Each row is followed by roughly how far along a hidden order it lies, from 0 to 15. A new part has a new order.
In the rows, 128 means zero.
[117 215 101 122 120 146  97 166 153 122 137 122 114 158 143 171 123 115
 160 140 222 151 116  81 147  77 146  93  95 176 162 123 108 148  94 138
 115  98 133 160  99  70 152 147 123 120 141 145 151 105 108 147 161 106
 128 135 123 154 102 135 119 137 156 110  79   9 156 136 128 140 134 150
 102 118 122 148 151 147 134 102 114  77  89 154 170  71 144 122 105 129
 119 179 122 141 121 175 113 145 173 132 145 113  35  94 170 117 120 124
 152 112 160 128 158 155] => 15
[154  54 148 138 135 131 162 124 121 100 109 128 143 156 129 133 162 165
 142 135  99  94 129 125 104 178 125 105 107 100 132 111  97 101 113 152
 198 132 120 130 147 120  98 107 109 145 128 122 130 153 127 138 122 113
 118 127 127 127 135 116 142 104 138 136 141  12  71 136 135  87 127 148
 133 124 129  59 130 168 123  46 143 128 125 132 155 135 115 129 127 121
 158 133 117  70 128 153 153 123 130  81  84 151 140 174 122 121 125 145
 135 140  86 115 174 115] => 3
[132 134 130 141 120 110 107 101 121 156 132 139 116  93 118  87 114 129
 109 115  71 142 137 151 133 153 136 185 163 148 105 129 149 116 114 131
  85 143 171 104 120 161 136 111 145 143 112 140 118 130 157 109 124 175
 131  95 129 109 161 122 124 147  82 143 157 255 107 131 110 154 138  77
 135 139 128 105 131  65 129 209 143 163 166 111 109 176 107 135 138 121
 130  79 148 160 119  64 133 118 103 127 119 128 172 131  55 162 138  89
 101 140 140 140  75 131] => 3
[160  82 118 150 131 150 124 168 142 111 115 139 114 173 142 147 159 134
 147 150 134 119 120  76 143 121 113  71 119 145 137 103 105 135 190 129
 147  85 105 139  95  87 117 123 120  95 151 139 125 127 122 147 127 100
 123 156 111 157 104 117 137 133 171  97  94   1 155 112 133  88 114 155
 116 129 136 144 139 154 129   1 117  67  62 153 175  89 140 120  98 124
 126 187 133  93 130 177 124 138 174 115 106 133  60 134 202 138 118 166
 149 121 132 115 173 179] => 12
[ 89 192 116 135 112 129 109 169 134 130 153  96 152 106 128 161 108 129
 136 131 236 150 119 113 145  86 148 115 152 141 143 119 133 130  94 104
  64 120 139 142 136 103 162 159 129  96 148 127 145 101  75 121 123 106
 130 172 125 154 106 146 118 162 156 117  79  24 165 127 152 160 117 165
 118 124 122 170 109 164 130 109  96 134 128 136  96 101 155 129 147 135
 115 160 124 131 116 144  93 134 116 173 184 113 111 103 196 108 124 145
 122 102 177 133 129 135] => 15
[167 102 155 109 151 118 158  70 124 121 131 151 127 129 120 142 137 120
 129 129  88  88 135 160 111 181 101 162 101  77 127 152 111 100 109 136
 206 153 117  78 144 141 104 104 125 158 116 117 168 163 133 135 117 141
 148  96 123 114 130 129 131  89  77 147 149 190  98 158 115 119 159 117
 146 116 135 119 145 190 123 127 161 151 134 100 156 153 126 130 128 124
 144  93 131 113 151 106 157 118 100  57 124 140 218 197  82 127 135 129
 140 141  65 131 150  96] => 0
[ 91 174 114 137 108 125 113 152 125 134 149 101 155  98 125 150 107 138
 112 127 195 162 122 129 143  83 155 138 155 149 133  97 145 128 112  93
  62 115 148 136 132 118 155 153 125  87 152 124 105 107  83 115 115 101
 128 167 127 144 120 143 120 144 166 119 100  42 157 117 158 152 108 148
 117 132 126 160  91 141 131 144 102 139 135 125  85 101 152 131 150 137
 112 163 129 169 118 133  94 132 100 183 178 114 107  90 199 119 127 147
 116 108 162 138  80 118] => 14
[163 100 150 128 145 132 148  89 128 118 118 150 131 159 122 152 150 141
 136 139 105  71 134 143  98 177 108 149 110  65 137 144 104  83  94 142
 195 149 105 114 152 138  90 107 126 159 121 122 168 168 143 136 117 116
 139 106 119 114 134 125 142 104 119 143 140 110  86 152 127 110 152 133
 139 117 136  83 139 207 121 108 152 139 148  86 151 140 120 137 123 119
 157 103 134 100 144 133 144 127 108  65 110 141 215 191  70 129 130 133
 138 143  63 134 152 116] => 1
[142 133 142 115 128 105 133  79 120 151 134 126 122  88 119  85 108 134
 117 108  57 134 140 158 122 150 126 180 115 130 124 178 150 109 109 110
 114 160 159 108 126 166 140 107 155 133 121 130 157 120 164 112 124 164
 139  99 119 103 148 120 119 116 114 151 161 255  89 139 102 145 145  91
 133 140 124 164 136  82 125 243 150 168 143 116 144 167  87 132 133 128
 134  52 137 146 132  53 140 128  97 102 120 133 205 174  58 148 145  90
 112 145 116 132 109 110] => 1
[ 94 114 125 113 116 127 127 110 124 144 131  72 106 105 129 106 102 110
 100 112 107 182 133 120 133 103 124 142 185 139  93 102 152 168 149 132
 111 130 138 119 143 164 138 133 139 129 108 124  87 108 143 110 133 185
 118 131 157 101 153 131 122 147 112 143 146 246 133  96 135 173 118  97
 128 135 122  78 102  47 130 255 117 163 172 101  52 143 135 141 151 123
 104  98 134 162 123  90 114 117  95 175 139 119 103  86  95 124 138 104
 104 121 163 141  61 127] => 8
[ 86 139 128 121 117 124 124 120 119 147 132  76 121 107 129  97 108 106
 103 118 113 182 130 123 126 115 118 153 196 153  92 115 154 167 140 121
  97 128 135 116 145 165 138 144 131 131 116 122  72 106 133 105 122 173
 115 138 157 112 152 138 123 147 123 140 146 255 141  98 144 194 111 101
 135 134 124  94 106  46 125 228 111 143 162 109  57 139 135 134 158 126
 108 107 138 184 125  85 111 121  91 162 140 117 105  71 102 127 135 111
 102 123 137 143  48 102] => 9
[133  48 133 180  99 133  98 134  97 138 130  29 137  92 120  68 117 120
 108 127  84 178 118 127 154 138  99 126 240 155  69  45 157 152 174  97
  74 113 162 106 131 164 116 144 126  93 126 120  54 105  99  99  58 144
 116 184 142 125 135 140 126 169 152 141 138 147 200  98 168 193 114 113
 129 149 135  69 104 112 134 182 100 165 142  99   5 157 145 132 177 129
 111 113 198 152 122  78 109 126  66 225 162 120 114  71 103 143 115 136
  84 113 159 138  17  83] => 10

Part 2:
[141 128 111 107 164 151 138 133 145 130 126 116 157 131 143 142 105 160
 131 150 124 134 165 138 143 131 139 136 140 152 132 127 139 131 126 137
 149] => 3
[122 123  95  74 174 141 132 111 170 128 105  94 208 128 160 142 109 177
 121 162 104 143 192 134 150 122 142 124 155 142 138 112 157 136 124 113
 190] => 7
[119 126  98  62 174 132 123 106 174 127 100  85 194 138 144 145 106 199
  78 163  91 145 200 113 156 110 129 130 170 147 128 124 160 147 119 122
 165] => 2
[156 130 129 105 167 158 136 142 158 131 132 130 148 138 136 151  99 176
 114 163 121 144 182 134 146 120 133 152 165 155 132 147 135 138 126 148
 142] => 0
[135 118 134 108 131 135 126 127 163 131 125 138 192 133 143 133  91 166
 153 151 110 142 162 138 131  97 139 142 154 137 153 141 134 135 145 118
 180] => 5
[157 135 167 118 141 190 145 150 250 132 151 123 216 143 200 201  94 250
 221 239 157 161 207 179 139 122 172 231 238 196 169 155 135 153 160 238
 194] => 13
[148 127 146 129 131 145 128 142 151 130 138 141 125 136 132 141  93 156
 134 150 127 139 144 135 130 112 132 152 154 143 139 151 124 138 135 146
 131] => 0
[161 117 137 103 160 165 141 142 191 135 135 126 222 129 174 150  98 179
 204 177 124 148 183 164 135 112 159 160 162 154 172 145 140 135 151 124
 204] => 12
[129 124 125  98 150 151 139 125 190 131 126 104 220 129 177 157 100 184
 184 177 130 143 184 155 137 126 157 160 168 149 158 125 146 138 145 150
 201] => 11
[181 126 152 112 165 181 143 159 197 135 148 136 189 142 164 170  91 208
 171 199 128 157 200 162 145 109 150 183 185 175 159 167 133 146 147 168
 175] => 6
[136 136 124  91 163 157 128 128 190 128 123 106 169 143 149 171 102 221
 117 186 117 152 200 128 154 115 134 166 201 169 125 143 147 153 123 176
 147] => 0
[172 121 121 101 184 170 145 149 161 134 134 115 189 131 151 141 105 171
 154 162 118 144 187 151 146 123 142 141 143 157 151 144 139 131 134 120
 172] => 5
[139 123 126 103 146 143 128 128 163 131 125 133 174 133 141 143  95 174
 135 157 112 141 168 135 138 108 135 144 158 144 143 140 139 138 134 132
 162] => 3
[166 132 172 116 133 177 128 154 223 133 150 152 185 152 145 187  80 234
 146 213 125 162 199 149 140  87 145 211 234 183 159 182 128 161 153 205
 163] => 3
[150 116 154 123 119 145 126 139 179 133 139 168 191 133 150 145  84 164
 182 160 119 146 155 150 124  93 145 158 163 144 165 156 129 141 155 137
 177] => 7
[159 119 143 105 151 164 137 143 192 134 137 135 215 133 164 155  89 187
 188 178 122 148 187 160 136 105 153 163 172 160 169 152 138 141 152 138
 198] => 10
[147 134 145 125 141 156 132 145 170 130 140 134 146 139 141 161  97 179
 129 175 133 145 168 140 139 122 139 175 177 159 136 148 130 142 132 178
 136] => 0
[127 138 117 101 165 154 139 128 186 127 123  98 163 134 164 164 112 197
 135 176 140 140 186 143 148 145 146 164 191 163 127 121 145 137 121 180
 144] => 4
[158 122 134 113 149 146 131 144 144 133 135 138 156 133 131 134  94 150
 132 141 114 139 162 137 135 109 131 134 140 143 143 153 130 134 137 119
 147] => 1
[129 123 119  94 152 139 129 121 177 130 119 117 199 131 156 147 101 180
 141 167 111 143 183 137 139 112 145 146 164 140 147 131 147 140 137 131
 181] => 7
[153 125 145 115 131 144 124 137 165 131 134 149 163 139 133 148  88 169
 123 159 113 146 161 133 134  99 131 153 170 148 146 156 131 143 139 140
 149] => 1
[162 130 148 117 150 169 139 150 181 132 143 142 170 138 151 161  94 195
 156 173 138 148 181 151 140 122 145 171 185 166 150 154 131 140 140 175
 154] => 4
[135 127 132 102 140 138 124 127 173 129 125 133 176 139 141 153  95 180
 120 166 114 141 173 131 137 105 135 157 176 148 140 143 139 145 135 145
 156] => 2
[157 109 154 102 116 134 114 132 180 134 132 169 208 139 127 138  79 169
 134 156  84 154 166 132 127  54 128 145 175 131 170 178 134 153 156 101
 184] => 3
[151 119 129 102 149 142 127 133 154 132 127 150 169 136 130 135  92 159
 121 147 103 143 171 132 137  97 129 135 150 140 144 150 136 139 136 111
 161] => 2
[161 135 128 116 174 170 146 151 154 131 140 113 145 134 151 155 110 177
 137 169 143 140 182 149 147 141 144 160 151 167 134 138 132 131 125 167
 134] => 2
[151 124 142 128 132 147 133 143 145 132 137 147 148 131 137 138  89 143
 152 146 126 136 143 144 129 117 136 145 135 139 145 148 126 129 138 129
 147] => 2
[148 132 136 113 146 154 131 136 190 129 132 127 163 139 154 159  98 180
 124 173 126 145 174 137 140 116 138 163 179 157 137 144 135 143 133 164
 146] => 1
[173 111 173 140 123 180 152 160 218 139 157 161 246 125 198 160  82 168
 255 194 153 151 175 203 114 109 182 191 166 161 209 158 125 132 183 149
 238] => 15
[154 111 141  96 128 131 113 130 159 133 126 156 188 139 115 131  79 160
  95 143  84 147 163 119 132  63 121 130 158 128 153 169 134 148 144  91
 169] => 0
[138 125 141 136 132 152 145 137 168 131 139 136 174 123 171 146 101 159
 218 159 154 135 149 165 125 142 159 159 151 148 153 124 130 127 145 158
 173] => 10
[143 111 137  87 139 143 126 124 207 133 124 139 246 134 161 152  89 195
 168 178  96 154 180 146 134  79 149 153 180 148 176 152 148 149 155 113
 218] => 11
[133 136 146 124 129 150 129 136 178 128 136 132 143 139 147 163  94 185
 132 174 136 141 162 140 137 120 136 169 183 157 132 145 130 143 135 182
 132] => 1
[129 124 113 100 150 134 133 118 159 129 118 112 179 127 149 136 104 152
 141 144 118 134 158 136 137 127 141 125 139 136 138 118 143 132 130 121
 167] => 5
[161 118 142 112 142 152 129 143 165 133 135 153 171 138 132 147  89 167
 136 157 109 148 166 140 134  93 134 151 158 148 150 162 133 142 143 126
 166] => 2
[123 130 118  98 151 137 128 119 170 127 117 104 166 136 149 152 105 181
 113 159 117 140 171 128 143 123 134 149 170 146 129 125 145 141 125 149
 152] => 2
[155 117 136 111 142 144 127 137 154 133 131 136 167 134 121 133  88 152
 127 143 103 141 160 133 133  97 130 126 142 136 147 156 132 138 138 107
 155] => 1

Next part:
[124 123 104 130 138 142 141 109 122 138 131 133 145 131 134 121 150 110
 123 138 117  74 128  94 133 119 129 129 127 141 142 166 173 102 133 138
 145 120 185 144 139 127 153 113 181 141 138 136 116  89 117 117  80 122
 123 211  82 142 143 155 156 135  78 135 137 118 114 139 151 152 103 115
 115 111 132 130 135 138 107 119  83 129 156 127 139  90  98 148 150 126
 147 133 134 103 113 106 137 126  88 125 127  94 105 151 118 107 118  85
 122 134 159 120 136 151 123 127 110 134  70 169 146 110 150 101 137 182
  85 141 134 114 145 147 157 127 140 142 105 131 128  88 130 141 109 129
 110 112 133 140  92 125  54 143 145 112 126 143  75 134 119 155 119 131
 120 145 149 127 129 199 146 233  93 123 133 120 144 135 115 126 113 121
 145 127 132 140 112 144 117 123 129 137] => 0
[126 142  99 123 136 152 100  99 138 142 143  69 120 145 100 112  69 128
 128 127 117 129 107 116 108 117 144 128 180 124 115  89  90 145 137 123
 125 118  52 145 147  86 155 130 156 105 137 148 196 128 106 137 102 135
 183  49 101 126 149 128 149  89 119  81 112 153 132 149 122 162 184 119
 121  81 135 122 165 103 118  83 157 122 123 125 176 135 123 139 133  99
  88 137 102 135  90 153 155 125 153 151 133 135 137 124 118 129 140  99
 155 126 124 142 173  68 122 135 179 155  97 139 141 217 145 126 108 181
 147 141 117 189 145 120 176 122 133 131 131 140 100 131 128 123 114 160
 101  99 108 143 142 130 129 117 137 125 108  74  97 106 137 140 192 105
 127 115 108 124 103 179 136 110 132 161 116 116 131 117 124 185 124 117
 129  77 149 161 125 106  97 122  69 161] => 15
[164 131 171 142 107 142 164  86 113 140 137 152 184 129 127 118  97 125
 145 109 140  93 152 136 153  93 102 139 139 150 141 166 106 100 124 115
 175  62 173 130 127 142 181 108 114 138 118 127  73 113 130 154 120  94
 133 191 110 147 144 104 135 126 133 140 124 143 141 111 158 165 101 145
 108  79 126 123 179 111 125 174 150 128 125 124 142 118  99 164 146 142
 138 105 167 102 116 158 154 133 130 119 123 115 113 164 106 110 160  81
 118 136 128 101  78 107  97 143 126 110 125 166 139 116 102 138 121  72
 123 145 116  65  63 143 150 138 164 150 115 113  93 112 104 155 156 139
 151  88 129 100 178 120 153 141 119 151 125 120 108  89 128 120 139 110
 107 138 143 136 126 171 128 146 121 128  98 146 117 129 105 140 128 113
 112 138 148 143 113 122 128 183 187 148] => 5
[114  78 100 135 145 153 139 143 107 128 114 130 163 136 128 125 186 105
 125 144 126  94 117 101 128 125 161 125 145 129 124 152 182 110 149 113
 125 150 115 152 151 119 170 104 206 130 158 123  94  92 106 124  62 136
 132 200  60 159 105 164 114 151  79 132 139 121 136 132 126  83  91  98
 121 138 130 148  71 145 101 101  80 126 189 130 162  89 105 164 149 104
 127 153 116 106 127  81 130 114  99 115 121 102  84 168 117 102 126 125
 136 126 184 143 226 153 116 122 163 147  75 216 137 100 181  84 131 255
 114 176 141 188 154 131 198 113 144 158 113 162 126 102 140 121 108 150
 100  73 146 142  95 129  53 121 151 116 141 119  57 133 129 133 113 111
 111 131 142 125 130 213 136 205 110 133 138 116 133 133 130 115 102 109
 147 117 153 122 115 132 140 120 125 138] => 13
[118  83  90 126 158 153 143 122 104 132 119 146 164 136 137 111 191 102
 133 157 125  81 109 100 131 123 174 128 128 134 124 150 226 104 147 113
 148 188 166 147 152 124 160 109 212 131 161 128  89  74 101 120  59 138
 108 210  52 153 118 171 108 167  78 154 138 112 113 133 136  78  44  95
 120 134 132 144  22 138  96  97  70 131 197 132 154  91  98 164 157 105
 129 144 130  90 127  76 139 117  98 100 120  90  72 164 118  86 112 109
 122 122 198 144 223 166  99 130 128 151  60 204 125  96 192  92 132 255
  94 178 135 196 153 139 180 110 131 158 106 168 130  92 139 140  95 147
  92  79 148 133  59 135  38 133 161 125 149 126  67 124 119 142 106 123
 130 147 150 127 131 216 132 220 101 139 132 126 129 143 144 111 114 108
 144 127 143 112 105 137 160 106 143 137] => 0
[150 119 196 130  94 139 144  93 118 134 141 153 134 133 117 101 149 131
 154 114 131  93 138 161 137 117 100 130 134 151 135 155  93 126 144 131
 159 109 190 152 136 136 152 111  82 147 134 141 101 120 118 156  91 105
 122 151 142 121 155 112 132 137 144 126 128 149 111 126 144 149 134 134
 114  80 146 114 201 129 112 111 123 135 133 132 155 120 105 166 139 132
 132 118 170  74 154 153 128 125 139 130 117 126 131 137 108 107 154  94
 109 120 153 137 128 153 111 124  78 128 183 180 117 135 147 134 126 112
 106 102 103  93  99 164 178 146 136 119 111 111  99 117 114 133 146 142
 125 128 135 123 181 137 157 154 125 171 114 127  85  74 143 104 162 122
 130 153 130 134 123 169 114 128 119 130  96 155  93 151 100 118 130 109
 115 162 160 139 107 119 115 165 183 144] => 0
[149 135 114 154 154 142 159  81 118 150 123 131 186 127 126 116 112 123
 136 135 125  69 175  77 153  75  49 150 149 139 150 134 163  84 101 141
 222  41 163 129 115 157 184 134  80 127 115 139  67 124 149 142 114 126
 113 242  99 150 181 127 156  96  74 118 125 159 162 109 163 199 150 126
 114  53 125 135 255 115 145 213 138 120 127 120 149  37 119 176 157 151
 141 105 148 105  93 163 148 159  52 148 125 107 159 193 121 156 168  30
 137 143 116  90  96  99 108 148 140  78  66 180 132 174  98 152 119   9
 117 169 161  67  59 133 134 120 178 139 117 116 124  78 113 188 141 132
 147  78 122 118 151 126  55 112 128 119 112 124 139 108 106 165 126  89
 101 120 162 129 110 174 157 253  69 121 121 109 180  90  83 182 118 114
 133 112 104 156  95 131 117 172 175 151] => 0
[112 153 157 119  81 133 127 127 138 137 140 113 101 123 129  97 138 133
 127 144 113  98 148 120 115 153  67 134 145 165 154 182  80 146 162 179
 107 105 242 183 135  85 106 117 171 159 130 148 141  91 118 125  70 106
 133 232 176 109 196 146 197 129  80 116 143 121  41 158 165 191 201 112
 127 104 149 113 212 160  82  64  82 143 129 127 145 132  89 117 126 148
 142 122 135  39 133 135  93 117 108 146 131 110 120 146 106 138 135  85
 114 136 162 152 132 197 167  96  73 132 136 190 158 149 149  94 126  89
  77  44 113  35 167 197 174 167 123 116  91 101 112 102 139 116 120 136
 127 186 122 165 139 142  81 168 146 118  95 173  55 126 155 167 178 145
 155 181 123 127 108 187 152 216  92 133 119 129 130 176  83 135 103 130
 146 162 144 172 113 134  42 136 146 147] => 0
[169 120 181 132 108 144 152  73 108 138 140 159 180 133 120  96 107 132
 165 119 144  90 142 165 152  96 117 145 137 156 134 143  92 121 131 106
 187 106 183 132 132 138 172 116 101 142 128 130  78 112 120 168 112 104
 128 195 120 139 156  90 112 142 159 146 118 153 113 118 151 138 101 136
 111  76 131 121 141 100 117 136 152 132 126 127 154 144  97 172 144 135
 116 100 174  78 131 161 156 128 140 106 119 126 112 172 101  94 163 102
 109 125 155 127 112 105  80 143 110 123 155 175 116 146 130 156 107  86
 119 142  99  97  57 159 153 138 152 147 114 125  78 125 104 163 153 157
 141  85 132  88 197 134 179 152 128 181 134 106 100  54 137 113 158 115
 135 161 135 138 117 159 115 105 130 144  82 165  84 149 118 136 144 104
  97 149 158 130 113 105 153 187 223 157] => 0
